Here is a tiny trained network, its code and every weight. The questions are about switching its units off for an input and a target symbol, where a switched-off unit gives its printed mean instead of its output.

import numpy as np


def w(rows, s, z=0):
    codes = np.array(rows[::2]) - 128.0
    scale = np.full(codes.shape[1], s)
    scale[-1] = z or s
    return codes * scale


def norm(h):
    return h / np.sqrt((h * h).mean(-1, keepdims=True) + 1e-5)


def f(y):
    return np.maximum(y, 0)


def softmax(a):
    e = np.exp(a - a.max(-1, keepdims=True))
    return e / e.sum(-1, keepdims=True)


def log_softmax(a):
    a = a - a.max(-1, keepdims=True)
    return a - np.log(np.exp(a).sum(-1, keepdims=True))


def net(x, mask):
    ids = ['βδεζηθλξπστφψω'.index(c) for c in x.split()]
    T = len(ids)
    res = E[ids] + P[:T]
    u = 0
    for l in range(3):
        r = norm(res)
        for j in range(2):
            rows = slice(3 * j, 3 * j + 3)
            q, k, v = (r @ M[l][rows].T for M in (Q, K, V))
            z = softmax(np.where(np.tri(T) > 0, q @ k.T / 3**0.5, -1e9)) @ v
            o = O[l][rows]
            res = res + np.where(mask[u + j], z, o[:, -1]) @ o[:, :-1]
        u += 2
        y = f(norm(res) @ A[l][:, :-1].T + A[l][:, -1])
        res = res + np.where(mask[u : u + 8], y, B[l][:, -1]) @ B[l][:, :-1]
        u += 8
    return log_softmax(norm(res)[-1] @ U[:, :-1].T + U[:, -1])


Q, K, V, O, A, B = {}, {}, {}, {}, {}, {}
E = w([
[135,231,121,176,186],'β',
[39,112,137,83,111],'δ',
[140,243,86,137,157],'ε',
[107,193,153,179,84],'ζ',
[208,219,160,114,85],'η',
[72,153,154,102,225],'θ',
[75,179,138,167,109],'λ',
[144,98,163,211,174],'ξ',
[115,78,99,100,188],'π',
[205,85,116,142,149],'σ',
[98,132,102,4,100],'τ',
[132,62,189,128,173],'φ',
[118,175,112,137,155],'ψ',
[165,130,64,133,96],'ω',
],0.013)
P = w([
[219,219,201,113,190],'0',
[197,198,180,115,176],'1',
[181,183,164,126,172],'2',
[172,167,158,133,162],'3',
[163,149,149,131,153],'4',
[158,132,140,139,152],'5',
[149,116,133,139,149],'6',
[148,98,128,144,144],'7',
[141,80,123,149,137],'8',
[132,64,115,153,135],'9',
[126,49,106,158,128],'10',
[110,26,93,162,122],'11',
[101,17,81,163,123],'12',
[89,3,82,152,117],'13',
],0.0045)
Q[0] = w([
[67,123,104,135,20],'L0H1',
[157,78,77,128,227],'L0H1',
[108,85,191,137,11],'L0H1',
[154,142,114,216,246],'L0H2',
[50,87,92,107,159],'L0H2',
[35,226,127,184,174],'L0H2',
],0.011)
K[0] = w([
[108,186,186,38,84],'L0H1',
[155,15,76,184,101],'L0H1',
[2,240,144,81,130],'L0H1',
[124,128,57,233,250],'L0H2',
[46,83,109,81,157],'L0H2',
[39,252,186,165,251],'L0H2',
],0.0096)
V[0] = w([
[116,142,84,146,172],'L0H1',
[161,3,88,179,92],'L0H1',
[133,152,140,113,127],'L0H1',
[120,147,147,165,177],'L0H2',
[135,105,129,112,96],'L0H2',
[117,161,137,159,184],'L0H2',
],0.0047)
O[0] = w([
[131,157,112,99,124,168],'L0H1',
[155,148,3,251,200,51],'L0H1',
[116,128,156,106,122,146],'L0H1',
[130,149,186,176,74,220],'L0H2',
[127,114,106,87,158,54],'L0H2',
[129,149,172,188,76,248],'L0H2',
],0.0033,0.0016)
A[0] = w([
[68,212,146,113,173,138],'L0N1',
[134,162,135,151,26,127],'L0N2',
[9,135,131,126,31,129],'L0N3',
[238,88,97,103,71,109],'L0N4',
[145,170,2,53,98,86],'L0N5',
[142,78,129,73,213,132],'L0N6',
[220,160,129,95,211,252],'L0N7',
[60,156,50,123,204,58],'L0N8',
],0.0086,0.0013)
B[0] = w([
[101,186,126,146,90,218],'L0N1',
[158,204,97,115,176,201],'L0N2',
[233,167,105,118,140,210],'L0N3',
[181,169,43,163,185,193],'L0N4',
[179,55,254,140,144,187],'L0N5',
[113,90,153,160,32,216],'L0N6',
[110,170,159,161,79,254],'L0N7',
[103,172,73,142,81,194],'L0N8',
],0.012,0.0053)
Q[1] = w([
[158,161,165,141,107],'L1H1',
[71,155,113,89,161],'L1H1',
[152,122,119,122,114],'L1H1',
[61,154,112,53,226],'L1H2',
[248,184,129,196,116],'L1H2',
[214,111,76,71,109],'L1H2',
],0.016)
K[1] = w([
[121,90,86,119,124],'L1H1',
[153,163,153,109,88],'L1H1',
[138,118,110,145,115],'L1H1',
[111,252,169,131,124],'L1H2',
[76,90,84,110,192],'L1H2',
[139,126,112,39,137],'L1H2',
],0.02)
V[1] = w([
[176,154,161,67,92],'L1H1',
[170,109,49,119,73],'L1H1',
[119,14,104,166,131],'L1H1',
[120,154,74,138,103],'L1H2',
[105,255,157,67,131],'L1H2',
[56,207,161,209,169],'L1H2',
],0.006)
O[1] = w([
[93,136,198,181,126,184],'L1H1',
[143,112,90,142,198,131],'L1H1',
[102,18,30,88,113,2],'L1H1',
[157,99,95,159,100,107],'L1H2',
[224,105,211,170,75,61],'L1H2',
[136,95,137,252,156,159],'L1H2',
],0.0047,0.0026)
A[1] = w([
[110,85,244,76,172,1],'L1N1',
[47,158,124,161,197,121],'L1N2',
[126,21,241,76,112,126],'L1N3',
[2,161,208,77,120,116],'L1N4',
[36,247,109,124,171,64],'L1N5',
[7,103,207,122,171,126],'L1N6',
[86,224,142,33,186,124],'L1N7',
[39,169,116,31,133,159],'L1N8',
],0.0083,0.0024)
B[1] = w([
[84,225,94,176,63,160],'L1N1',
[96,106,199,132,185,175],'L1N2',
[62,218,37,171,194,197],'L1N3',
[223,102,118,121,188,189],'L1N4',
[142,177,54,5,124,255],'L1N5',
[222,168,88,147,171,165],'L1N6',
[109,116,87,114,30,215],'L1N7',
[153,188,176,139,136,146],'L1N8',
],0.011,0.0043)
Q[2] = w([
[129,81,152,85,111],'L2H1',
[131,163,5,126,140],'L2H1',
[254,49,179,97,133],'L2H1',
[85,83,146,142,68],'L2H2',
[151,155,83,55,135],'L2H2',
[88,209,13,177,117],'L2H2',
],0.02)
K[2] = w([
[148,143,161,110,78],'L2H1',
[122,119,62,63,171],'L2H1',
[149,252,177,95,119],'L2H1',
[120,94,140,160,74],'L2H2',
[134,199,77,118,132],'L2H2',
[141,35,52,117,178],'L2H2',
],0.019)
V[2] = w([
[220,124,103,203,37],'L2H1',
[2,87,54,135,6],'L2H1',
[89,127,234,236,240],'L2H1',
[98,95,186,120,235],'L2H2',
[17,116,71,221,88],'L2H2',
[140,208,179,103,190],'L2H2',
],0.0098)
O[2] = w([
[107,80,149,135,41,254],'L2H1',
[184,255,133,52,65,91],'L2H1',
[70,97,34,73,210,155],'L2H1',
[173,107,165,133,32,31],'L2H2',
[51,100,195,210,188,146],'L2H2',
[190,152,143,82,114,183],'L2H2',
],0.0092,0.0085)
A[2] = w([
[230,86,93,150,199,98],'L2N1',
[36,129,154,156,58,3],'L2N2',
[143,92,182,125,38,152],'L2N3',
[124,119,62,194,99,98],'L2N4',
[168,167,87,135,108,142],'L2N5',
[88,94,53,129,89,132],'L2N6',
[7,148,178,118,122,109],'L2N7',
[46,50,98,63,111,97],'L2N8',
],0.013,0.0066)
B[2] = w([
[145,157,199,37,150,197],'L2N1',
[24,109,248,161,63,174],'L2N2',
[142,65,37,95,172,185],'L2N3',
[107,177,80,109,61,195],'L2N4',
[104,47,143,164,143,254],'L2N5',
[163,69,165,129,153,195],'L2N6',
[172,84,148,30,118,204],'L2N7',
[132,188,134,232,71,162],'L2N8',
],0.016,0.0068)
U = w([
[108,177,176,178,149,80],'β',
[102,50,172,192,188,151],'δ',
[177,145,153,170,130,159],'ε',
[158,153,98,119,106,85],'ζ',
[134,129,137,145,130,86],'η',
[166,121,209,77,181,158],'θ',
[144,29,66,71,99,56],'λ',
[60,156,50,150,195,180],'ξ',
[107,249,90,77,65,37],'π',
[57,105,182,99,65,253],'σ',
[122,203,131,176,158,229],'τ',
[86,153,95,27,164,114],'φ',
[184,108,146,167,141,149],'ψ',
[94,123,62,215,55,65],'ω',
],0.012,0.0027)

Each question gives the input, a string of symbols that net reads in full, and the target symbol t.
The units are the heads (3 rows each of Q, K, V and O) and the neurons (one row each of A and B). Each row of codes is followed by its name. A weight is (code - 128) times the scale printed after its matrix; where a second scale follows, it is the last column's (O, A, B and U).
mask holds one flag per unit, layer by layer, with each layer's heads first. A switched-off unit (its flag False) gives its mean, the last column of its rows in O or B, instead of its output. The means were averaged over made-up inputs and are rounded, as every weight is.
A unit's drop is (log p(t) with every unit on - log p(t) with that unit switched off) / (log p(t) with every unit on - log p(t) with every unit switched off).
The circuit of an input: a set's keep is (log p(t) with only the set's units on - log p(t) with every unit switched off) / (log p(t) with every unit on - log p(t) with every unit switched off). Starting from the 12 units with the biggest drops (on a tie, the unit counted first), units are removed one at a time, each time the one whose removal leaves the highest keep (on an exact tie, the one counted first), for as long as the keep stays at least 0.8.
circuit, biggest first: the units of the circuit, biggest drop first
top k neurons: the k neurons with the biggest drops, biggest first
k most important neurons of layer l: the k neurons of layer l with the biggest drops, biggest first
heads that matter: for each layer, one digit per head in row order, 1 if its drop is at least 0.15 and else 0, layers parted by /
input σ η λ, target ω: circuit, biggest first	L2N1
input ξ ε θ η, target θ: circuit, biggest first	L2H1, L2N1
input π ψ ω η ω η θ β τ λ, target π: circuit, biggest first	L0N5, L0N3
input π π η ε λ ξ η β, target ξ: heads that matter	00 / 00 / 10
input ψ ζ σ θ, target σ: heads that matter	00 / 00 / 10
input η σ τ η σ τ θ π π π, target σ: circuit, biggest first	L2H2, L0N6, L2H1, L2N7
input π τ η ξ φ, target ξ: heads that matter	00 / 00 / 10
input φ θ π λ η π σ τ, target σ: heads that matter	00 / 00 / 10
input η ω σ σ ε ε φ θ φ, target ξ: heads that matter	00 / 00 / 00
input ζ λ θ τ, target τ: heads that matter	01 / 00 / 11
input λ π σ, target ω: heads that matter	00 / 00 / 10
input θ ξ τ, target ξ: heads that matter	00 / 00 / 10
input ω ω ζ λ ξ η, target φ: heads that matter	00 / 01 / 10
input ζ σ ε ξ σ τ π π ξ δ π θ ξ τ, target ξ: 3 most important neurons of layer 0	L0N5, L0N8, L0N7
input ζ η η δ θ, target θ: heads that matter	11 / 11 / 11
input η τ ω τ, target ω: top neuron	L1N1
input ψ η λ ψ η σ λ, target ω: top 3 neurons	L0N1, L0N4, L0N3
input π η η ω, target θ: heads that matter	00 / 00 / 00
input φ λ σ φ σ φ θ θ η δ ε, target φ: top 2 neurons	L0N7, L0N6
input π δ π ζ σ η, target ω: top 3 neurons	L0N3, L0N4, L2N5
input ξ ζ λ, target φ: top 2 neurons	L0N1, L0N3
input π δ η δ λ ε θ ζ ξ β ζ, target φ: heads that matter	01 / 11 / 10
input ε φ β λ, target ξ: heads that matter	00 / 11 / 10
input β ξ ζ η, target φ: 2 most important neurons of layer 0	L0N3, L0N7
input ζ θ π ψ φ σ ψ, target σ: top 2 neurons	L0N4, L2N7
input θ π π η ψ θ η π π θ σ θ, target σ: most important neuron of layer 0	L0N8
